Table B holds the same points as the rows below and some others, measured another way and shuffled. Each row below is followed by which row of B it is.
B (72 x 41):
[[  36   88 -167  -84  115 -144   80  246   96   19  -15   25   66   57
    13  122   15   64   21  -71 -132  -60  -14  -87 -128    8  128  -54
     2  -83   99   15   23  -41  -73  154   89 -103 -143  -34  -73]
 [-221 -185  222  264 -109   61 -281  138  -18  -65 -220  -53 -105   -5
   170   13 -117  -24   64 -326   21  226  261  -89  126  175 -203 -128
   117  -55   76 -197 -235 -115  207  -85  432  211   50  142   47]
 [  60 -131 -206 -122 -227 -287  -23   82  161   81 -120  -69 -253  219
  -146  -39 -139   85 -106 -186  215  271  302 -137   61  -71  -51  -90
   168 -172  149  141  -84 -127 -306 -297 -144  368  166  106  -21]
 [   4  178   53  -36  209  -47 -156  -15   47 -131 -139 -108  -93    0
   -12 -101   68  144   89   78  245  238  -36 -239  206  -36 -127 -252
  -101   73   79  -67   20  -90   -8  -35 -158   96  111   27   96]
 [ -13  117  -25   -4  186  -38    2  175   39  -33  -35   11   90  -21
    68   89   40   59   80  -23 -109  -49  -76  -87  -55   42   76  -79
   -60    2   62  -67   20  -25   74  202  122 -156 -139  -35  -27]
 [-114 -437   72  177 -468  -60 -112   -4   21  176  -62   12 -191   65
    42   22 -377  -81  -95 -393  -39   86  372  159  -27  124   -6  160
   237 -132   37  -10 -210    4   73 -211  285  217   40  151  -88]
 [   7   58 -130  -22  103  -95   99  263   64   42   14   61  128   12
    70  171   -5   22   39  -97 -243 -154  -40   -9 -184   53  173    8
     0  -72   68  -22   15   -2   26  242  208 -202 -219  -52 -100]
 [   5   97   25  -56   90 -109 -186  -31   73 -109 -178 -136 -198   68
   -62 -140   28  150   40   13  343  345   93 -269  255  -56 -189 -268
   -23   25  115  -22  -35 -131 -104 -185 -197  266  207   78  104]
 [ 107 -177 -188 -129 -277 -238   73  -48  108  185   27   -6 -174  137
  -143  -17 -232   45 -118 -116   87   55  188   58  -52  -66  120   99
   116 -107   71  167  -11   16 -209 -179 -182  136   59   48  -98]
 [-118  -60  259  193   18  121 -207  -94  -71  -39  -81  -40  -30 -130
   128  -51 -126   11   96  -74   31   68   11    9  117  107  -69  -37
   -53  105  -18 -182  -72   29  292   42  173  -47   -5   51   37]
 [  -5   86  -91  -18  149  -70   69  252   60    7    0   46  127   -2
    77  150   12   35   54  -75 -212 -126  -57  -42 -150   55  140  -25
   -26  -51   68  -48   17  -12   50  239  201 -199 -205  -45  -74]
 [  66   42   51  -17   56    5   24 -160  -22   73   95    8   32 -109
    -9  -22 -129   52   43  102  -20 -128 -146  103  -26   -6  167   93
  -121  120  -41  -20  100  133  138  135 -125 -249  -93  -52  -49]
 [ -36 -110  193  126  -79   82 -107 -199  -66   66   23  -12  -34 -123
    60  -56 -215    6   42  -26    9  -38  -17  133   40   62   59   98
   -56  114  -52  -92  -11  110  244   36   36 -117  -29   22  -26]
 [  74 -127 -152 -125 -224 -255  -52  -30  134   80 -104  -85 -276  181
  -160  -97 -157  100 -102 -121  278  284  258 -120  107  -89  -60  -76
   127 -115  127  137  -59 -100 -278 -315 -239  350  205  102   -1]
 [ -20 -420  -42   81 -483 -118   38  -39   36  271   55   58 -129   59
   -12   59 -415  -80 -129 -320 -126  -84  287  269 -149   78  163  283
   207 -135    7   75 -124   84   19 -134  176   62  -50   88 -159]
 [  57    7  -67  -64   -7 -112   15  -10   55   56    5  -15  -47   23
   -40   -2  -92   71   -1  -11   35   10   11  -15   -9  -23   88   -1
   -16   -6   44   32   32   15  -42   11  -97  -27  -15    2  -44]
 [  35   36 -127  -87   24 -159   -6  133  102    7  -75  -36  -74   99
   -43   18  -22   85   -5  -75   65  110   86 -136   13  -29   13 -109
    35  -78  109   34  -13  -77 -128  -32  -38   93   16   28  -22]
 [-134 -138  315  234  -76  150 -240 -187  -93   -5  -72  -46  -76 -151
   127  -85 -196   -2   80  -98   64   82   53   70  146  118  -79   10
   -38  128  -42 -184  -94   58  336  -21  162  -17   31   76   35]
 [  72    8   26  -29    9  -26   21 -160   -4   82   75   -7   -8  -72
   -26  -37 -143   55   21   75   20  -80  -99   86   -8  -16  146   79
   -90   95  -26    5   79  112   88   73 -149 -169  -52  -31  -47]
 [  21   12   52   23   41    0   -1  -77  -10   61   49   13   31  -83
    27    8 -115   41   41   22  -48  -95  -87   75  -32   26  125   65
   -78   74  -19  -42   48   88  136  120  -14 -189  -92  -27  -50]
 [  48  -69 -188 -116 -134 -245   -4  125  139   57  -95  -49 -175  177
  -102    1  -90   76  -67 -152  135  193  220 -133   25  -52  -15  -87
   126 -144  138  105  -58 -107 -244 -175  -85  250   95   71  -30]
 [ -64  -95   96  111  -50   24  -61   -1  -16   51  -12   18   10  -69
    88   36 -154   -8   40 -113  -93  -56   26   77  -31   88   64   57
    -3   23    2  -89  -42   47  175   85  178 -107  -87   22  -42]
 [  49  -22 -124  -95  -59 -183  -15   53  103   39  -68  -47 -128  113
   -81  -19  -77   91  -34  -78  126  144  126 -108   37  -47    2  -82
    52  -76  105   67  -19  -68 -157 -112 -109  150   68   43  -21]
 [ -16  190   -1  -37  233  -84 -163  131   78 -163 -192 -108  -88   57
     6  -53  128  146   91   12  221  284   26 -321  187  -25 -166 -322
   -50    7  134  -73  -27 -163  -60  -34  -54  166  102   40  100]
 [ -46  249   74   36  369   47  -74  159    2 -139  -71  -19  137  -97
   122   60  141   84  158   62  -75  -17 -186 -166   22   56    9 -181
  -150   84   52 -165   41  -31  173  277  140 -216 -141  -58   31]
 [ 101 -149  -44  -87 -245 -156  -35 -255   56  132    1  -63 -239   62
  -150 -140 -251   78  -86  -16  258  148  134   47  102  -86   32   62
    37    8   25  119   11   38 -128 -256 -323  172  164   68  -29]
 [  66  -75  -23  -24  -96  -56   73 -117    7  149  111   39    5  -45
   -24   22 -211   23  -21    0  -78 -160  -42  166 -102    5  211  170
   -32   37  -29   33   63  131   74   81  -68 -189 -103  -29 -101]
 [ -13    4   95   63   46   38  -37  -64  -29   41   34   14   40  -98
    63   14 -118   22   58    3  -68  -97  -80   78  -22   50  104   56
   -76   81  -22  -77   30   84  186  138   52 -198 -107  -20  -41]
 [-120 -192  108  165 -158    6 -135   59    0   42  -92   -3  -69  -10
    99   35 -180  -26   18 -244  -47   68  181   30   13  116  -36   14
    93  -44   41  -97 -138  -18  151  -34  279   69  -16   83  -30]
 [  58    5 -119  -92  -20 -167   13   57   92   49  -40  -28  -80   80
   -63    2  -69   76  -19  -48   70   76   76  -80    1  -40   46  -48
    26  -55   84   60    5  -41 -122  -38  -98   64   15   20  -31]
 [ -12   62  -80  -10  116  -81   36  221   58    7  -22   27   82   11
    62  123    5   38   41  -90 -157  -76  -20  -57 -104   50  102  -42
    -2  -52   72  -44    0  -24   32  176  173 -131 -155  -24  -63]
 [ -48  181  -59    1  275  -46   -9  311   60  -88  -84    9  126   -1
   105  136  123   67  107  -61 -149  -21  -68 -174  -63   60   36 -161
   -52  -37  102 -104   -7  -83   57  245  227 -139 -168  -37  -14]
 [ -99   67  260  161  169  141 -200  -82  -78  -95  -78  -50   23 -161
   138  -50  -31   53  140   20   42   56  -88  -51  141   89  -72  -97
  -130  156  -17 -204  -21   23  305  116  116 -120  -27   17   59]
 [-115  136   37   90  259   15  -89  331   26 -123 -130    4  122  -31
   174  137  120   41  134 -118 -161   14  -26 -179  -29  116  -30 -187
   -35  -28  100 -178  -63 -101  149  241  361 -113 -159   -7   14]
 [-161 -180  136  197 -118   22 -181  141    0  -10 -148  -12  -62    1
   139   52 -138  -32   41 -289  -56  111  210  -26   38  150  -90  -48
   111  -59   64 -138 -178  -61  167  -23  380  111  -17  105   -7]
 [  73  -63    9  -40  -98  -71    0 -185   18  113   48  -18  -86  -20
   -63  -69 -194   55  -25   24   88   -9    3   85   22  -31  109   89
   -36   57  -10   42   48   85   16  -42 -186  -48   17   10  -45]
 [  -3  225   75  -23  277  -10 -155    1   25 -149 -126  -98  -38  -37
    21  -82  104  145  116  110  193  192  -91 -237  186  -23 -113 -254
  -136   98   70  -99   29  -76   50   42 -114   18   63    3   95]
 [ -33  158   78   42  242   39  -53   83  -12  -69  -29   -1  105 -100
   104   49   37   66  117   38  -85  -56 -146  -70   -2   54   49  -84
  -128   83   22 -127   35   12  180  232  113 -216 -135  -42    2]
 [  82  -73   24  -40 -118  -59    2 -235    5  124   70  -20  -97  -37
   -75  -85 -217   55  -21   48   98  -19  -15  117   23  -37  124  114
   -46   76  -28   48   61  110   37  -48 -222  -71   19    6  -50]
 [ -33  274  134   40  384   77 -107   62  -24 -149  -69  -38  115 -132
   109   10  128  109  171  124   -3    4 -220 -159   81   42   -6 -192
  -196  143   24 -179   66   -9  207  256   46 -225 -103  -57   56]
 [ -28  184   68  -26  215  -64 -231   21   62 -190 -224 -150 -155   43
   -14 -129  116  169   88   48  348  379   44 -348  289  -40 -242 -360
   -75   50  125  -88  -32 -164  -50 -126 -150  242  198   68  146]
 [  17  101 -130  -80  120 -155  -12  209  105  -44  -98  -32  -31   92
   -14   48   46   97   31  -64   33  111   51 -188   11  -11   -5 -166
    13  -77  123    1  -11 -106 -110   32   16   62  -17    8   -5]
 [  66 -164   33   12 -192  -30   70 -237  -23  206  150   43  -26  -79
   -28  -16 -307   -5  -39   -8  -66 -188  -32  264  -95   10  242  254
   -28   73  -73   38   62  189  126   42  -99 -206  -90  -16 -117]
 [  12  223   96    1  302   44  -59  -25  -19  -89  -13  -34   84 -123
    59  -15   63  108  132  150   25  -21 -215  -94   63    7   41 -114
  -187  144    3 -115   93   29  163  208  -56 -224  -82  -58   31]
 [  29  118   21  -37  143  -51  -70  -23   31  -49  -59  -62  -40  -18
    -8  -51    5  106   65   57  127   95  -51 -121   98  -25   -8 -124
   -87   64   51  -34   41  -23   14   31 -111  -17   24   -1   31]
 [  44   51  -21  -34   73  -47   32   -7   23   47   40   11   32  -39
     8   27  -75   54   34   31  -55  -87  -83   23  -50    5  137   32
   -72   39   14  -11   60   55   62  131  -34 -173 -101  -35  -57]
 [  13   31   34   21   73    0   12  -16   -5   49   47   21   61  -75
    47   38  -93   35   52   14  -91 -119  -98   59  -60   32  143   52
   -77   61   -5  -51   48   76  136  163   33 -215 -128  -40  -55]
 [  46  127 -131  -68  173 -100  103  197   63   22   31   44  123    0
    34  128   21   56   47   -7 -178 -137 -103  -37 -146   16  177  -17
   -51  -30   60  -10   65    4   10  237   82 -227 -197  -69  -79]
 [-110   -3  163  154   86   74 -148   69  -29  -54  -91  -21   23  -80
   136   27  -51   20   99 -100  -53   36    6  -45   48  112  -43  -75
   -34   47   28 -163  -65  -15  230  113  243  -68  -66   29   18]
 [  23    6 -161  -74   -2 -182   20  196  115   27  -75  -12  -52  112
   -28   63  -27   67  -15 -125   -1   78  110 -117  -41   -8   34  -86
    68 -114  122   44  -32  -87 -134   -6   42   79  -26   26  -46]
 [  24 -102   38   37  -94  -11   35 -109  -16  134   90   37   15  -76
    15   21 -218    2   -2  -36  -96 -147  -30  173  -86   33  185  167
   -28   50  -36   -9   36  130  136   86    7 -191 -109  -16  -96]
 [-133 -146  118  172  -87   14 -156  123   -4   -6 -124  -10  -43  -10
   129   48 -128  -15   48 -246  -58   92  170  -25   27  127  -67  -45
    82  -51   57 -128 -149  -49  159   -2  328   76  -27   84  -12]
 [-212 -222  409  324 -156  189 -367 -192 -110  -46 -163  -85 -160 -139
   159 -125 -225  -18   82 -188  155  224  168   26  247  153 -213  -50
    18  112  -30 -234 -191    3  365 -137  250  148  125  144   80]
 [  41  -71 -162  -49  -71 -143  136  167   75  140   65   68   56   44
     6  147 -135    3  -32 -132 -219 -165   33   85 -206   28  220  120
    55  -96   55   52    6   41  -29  133  120 -150 -182  -26 -133]
 [  79  -50 -116 -100 -109 -184    2  -30   97   76  -34  -42 -146   91
  -101  -45 -130   82  -52  -49  142  122  116  -49   35  -63   37  -25
    44  -51   79   89    2  -24 -149 -130 -181  128   77   36  -35]
 [  18   42  -49  -69   20 -145 -124   27   93  -54 -152 -101 -176  100
   -69  -85   -9  124    7  -43  258  284  128 -217  166  -49 -119 -205
    21  -32  120   20  -41 -123 -143 -164 -150  245  154   69   54]
 [ -16   19  152   86   72   76  -64 -122  -53   20   29   -1   41 -137
    72  -18 -114   31   78   39  -43  -86 -117   79   15   54   92   49
  -113  125  -45 -104   42  100  236  145   31 -213  -92  -20  -20]
 [ -97  -55   22   97   13  -29  -69  221   36   -8  -89   15   28    7
   113  109  -55    5   50 -204 -134   11   97  -53  -53  109    5  -51
    56  -70   76 -101  -99  -57  104  101  320  -18 -105   34  -33]
 [  60  -15   30  -44  -46  -69  -62 -197   24   48   -3  -61 -135  -12
   -73 -114 -142   87   -4   55  190   91    9   -3  107  -50   25   -8
   -51   75   11   26   39   40    1  -93 -237   31   84   19    1]
 [-131 -177  151  180 -131   27 -178   49  -15   11 -113  -22  -77  -19
   107   11 -172  -16   31 -232  -15  108  181    4   54  121  -72  -24
    78  -28   38 -118 -151  -31  173  -42  278   92    7  100   -2]
 [ -10  145 -137  -69  187 -146  -28  307  117  -92 -140  -32    8   99
    23   85  116   94   50  -90    1  129   48 -254   -1    9  -41 -225
    14  -99  152  -29  -32 -156 -111   75  105   63  -41    8   10]
 [  39   22 -162  -61   47 -128  130  220   77   88   47   65  103   35
    28  158  -52   26    5  -93 -227 -164  -17   21 -199   27  204   48
    16  -80   63   23   28   17  -22  201  140 -188 -206  -50 -117]
 [  32   63   53  -18   76  -29  -71 -111   16   -5  -25  -54  -63  -37
   -19  -72  -64   93   49   67  133   73  -51  -51   94  -24   16  -58
   -90   85   15  -32   38   25   49    8 -151  -35   34    4   13]
 [-126 -168  244  204 -125   95 -219 -118  -53    9  -91  -40  -97  -87
   102  -59 -201   -9   47 -155   56  105  119   51  120  109  -81    5
    25   60  -13 -148 -119   24  256  -58  186   51   37   92   21]
 [  12  124  121   34  189   61  -44  -80  -34  -19   30   -5   80 -140
    69   -8  -31   67  104  109  -31  -90 -193   15   16   27   96  -12
  -160  144  -27 -102   83   79  205  199  -23 -262 -110  -47   -7]
 [  58  -34 -150 -103  -73 -197   11   83  108   62  -52  -30 -112  116
   -82    5  -86   74  -44  -92   82  105  130  -84   -1  -41   37  -51
    64  -89  103   78  -16  -58 -163  -88  -87  125   37   36  -40]
 [-146 -476  229  260 -502   38 -210 -193  -49  169  -63  -19 -229  -19
    61  -71 -439  -85  -71 -348   52  120  349  216   74  136  -58  182
   186  -33  -22  -67 -214   57  204 -261  241  208  102  172  -47]
 [ -52 -337  101  144 -355   -9  -58 -139  -19  191   27   26 -113  -25
    33   -2 -362  -58  -60 -234  -58  -41  195  232  -47   90   94  221
   114  -25  -26   -8  -98  104  149  -97  148   16  -18   82  -96]
 [  53  -35  -77  -33  -29  -87   88   28   35  112   77   41   38  -13
    -4   72 -132   24  -10  -49 -128 -140  -24   95 -128   18  196  106
   -12  -12   16   29   44   71   34  121   23 -172 -138  -30 -101]
 [ -65 -508   56  155 -573  -75  -58 -140    5  266   16   27 -207   45
    -7   -5 -477  -98 -133 -361  -39    9  364  285  -59   92   80  283
   233 -112  -13   50 -175   83   72 -237  176  164   40  138 -129]
 [  82  -90 -187  -99 -134 -191  121   79  102  155   49   36  -41   90
   -72   71 -161   32  -68 -107  -73  -71   88   58 -136  -23  178   99
    75 -100   64  108   14   24 -126    6  -34  -28  -77   -1 -120]
 [  48   12   43  -43  -14  -77 -118 -167   34   -4  -70  -90 -170   12
   -75 -133  -97  111   11   44  264  197   43  -89  176  -58  -61  -95
   -37   64   41   10   13  -15  -33 -146 -245  126  146   51   46]]
Rows of B count from 0, top down.

[-185  222 -153   93   17  196  -79   -8 -121  116  226 -122   13 -209
  302 -187  188   22  -50  142   18 -257 -161  -48  160 -119    5 -181
  101 -129   -2    0   37  -91   50]  41
[  70  196  -69  122  -34  -95  159  -71  135  160  216  -57   49  113
  382  -33  -90   34  290  -42 -162  -18 -175 -123   88  -83  104  -33
   76   -4 -256  149 -131 -111 -183]  19
[-391   87 -287  -70 -289 -234   21 -304  -67  140  277  -62 -173  -76
  480 -143  351  100  -30 -119 -126 -177 -354  -36   72  352  209   31
  145 -106 -293  -65  356 -179  -82]  24
[-196 -101  -17  -82 -196 -310  198 -128   64  139  277  -64  -32   91
  265  -77   72   21  173 -210 -165   82 -199 -112  -36  128   88   27
  -30  -89 -280   30  100 -141  -93]  64
[ -98  -23  -24   60  -77 -223  134 -183   49  -59  -36   -9 -149  -64
  162  -80   46  141   16  -13   13 -194  -50  111  -14  338  215  -49
  -28  111 -170   80  263   -6 -196]  57
[-168  -68  -28  146   41  -93  -24 -220  -98 -368 -405   62 -346 -400
  -94 -174  168  277 -362  231  336 -590  159  438  -18  679  313 -174
  -85  294   68   31  634  177 -198]  1
[-128 -237  117  -82 -136 -382  275  -92  120   45  161  -36  -48   98
   89  -47  -32   39  183 -216 -110  108  -72  -48 -112  175   81   18
 -136   -4 -246   75  119  -82 -127]  56
[-274 -209   23 -127 -206 -319  192 -119   20   97  255  -65  -56   27
  164 -104  121   27   95 -208 -120   60 -159  -69  -71  186   67   15
  -77  -99 -233   -5  186 -130  -48]  4
[-158   21   65   75  154  282  -54  158 -163   22  154 -134   69 -304
  -23 -214   96  -27 -125  197  143 -228   40   15   93 -259 -149 -283
  -68 -137  208   -2  -12   -8  170]  71
[ -70   45  -58  223  103  -28  -38 -208  -69 -361 -437   63 -320 -396
  -52 -167  110  290 -320  303  329 -626  174  438   20  610  327 -190
  -50  345   80   73  563  201 -241]  52
[ -43  208 -171   73 -143 -200  149 -183  115  199  263  -49  -13  131
  512  -29   28   62  274 -103 -220  -25 -285 -133   83   70  183   34
  130  -17 -352   97  -13 -152 -201]  10
[ 460 -268  534  228  341 -141  391  215  283 -249 -319   37   73   51
 -428   29 -586   60  291   80  145   29  459  162 -158  -89    2 -203
 -373  335   57  350 -192  224 -264]  69
[-633 -218  -16 -129   -7  261 -218   55 -436 -109  115 -150 -146 -615
 -162 -382  522   19 -593  222  328 -448   19  180   35  116 -132 -320
 -113 -237  344 -237  489   -8  359]  40
[ 196  324  -16  238  169  204   68  100   81  175  197 -102  165    8
  305  -69 -181  -19  284  146  -74  -86  -75 -135  165 -406  -29 -175
   83  -28  -62  186 -344  -52  -94]  35
[ -14 -476  530  -70  247  112  224  423  -34  -38  145 -142  206 -146
 -513 -164 -232 -152   44   18  149  159  326  -44 -131 -493 -378 -302
 -421 -152  293   79 -241   56  242]  25
[-132 -386  231 -162 -160 -443  365  -27  141   90  247  -52   10  160
   -6  -37  -82  -21  247 -312 -157  266  -43 -119 -173   84   -6   29
 -220  -71 -256   71   35 -101  -64]  46
[-112   54  -89  114  -40 -147   57 -210   -1 -120 -116    9 -198 -161
  174 -115  113  184  -80   87   89 -341  -32  187   28  414  253  -82
   13  166 -120   63  351   33 -209]  9
[-477   18 -169  -60  -98  122 -144  -75 -267   59  229 -129 -108 -352
  191 -275  420   36 -288  100   97 -321 -164   33   95  101    2 -183
   43 -206   69 -147  326 -103  173]  36
[-529  -68 -108  -81  -43  203 -186  -13 -345  -19  166 -145 -130 -474
   40 -324  466   33 -427  169  211 -399  -78  107   79  110  -55 -255
  -21 -203  212 -182  394  -56  248]  23
[ 296 -203  372  221  273 -107  270  100  179 -300 -370   48  -54  -86
 -351  -29 -383  129   87  148  218 -165  397  252 -114  123   87 -210
 -297  347   85  263   39  228 -238]  5
[  77 -122  171   -7  -40 -263  323   42  193  158  262  -62  114  213
  131    1 -222  -40  390 -201 -202  224  -63 -183  -51 -160  -15   -5
 -110  -43 -251  162 -213 -110 -122]  68
[-589 -436   -5 -316 -369 -458  161 -196 -102   55  297  -79 -177  -83
   93 -174  371   26 -128 -311  -73   42 -204  -25 -152  427   73   42
 -140 -186 -217 -164  485 -172   62]  39
[ -97   33  -55  -27 -165 -247  207  -86  115  235  375  -87   60  168
  393  -42    4  -16  318 -198 -241  144 -259 -212   23  -53   56   38
   37 -120 -332   78  -88 -188 -106]  47
[ -96   43  -63   20 -121 -207  150 -132   78  117  213  -51  -25   65
  319  -65   28   44  186 -104 -141   -8 -189  -91   35   85  118   -7
   22  -38 -257   81   50 -121 -133]  30
[-114  220 -224  151  -79 -110    8 -266    7  -40  -45    6 -197 -136
  368 -103  147  193  -27   84   24 -378 -153  134   98  390  304  -53
  131  139 -197   65  319  -20 -241]  48
[-469 -115  -43  -89  -36  163 -120   29 -298    5  208 -139  -76 -399
   16 -292  379    3 -333  117  163 -288  -70   59   50   25  -85 -233
  -49 -219  173 -144  301  -65  228]  3
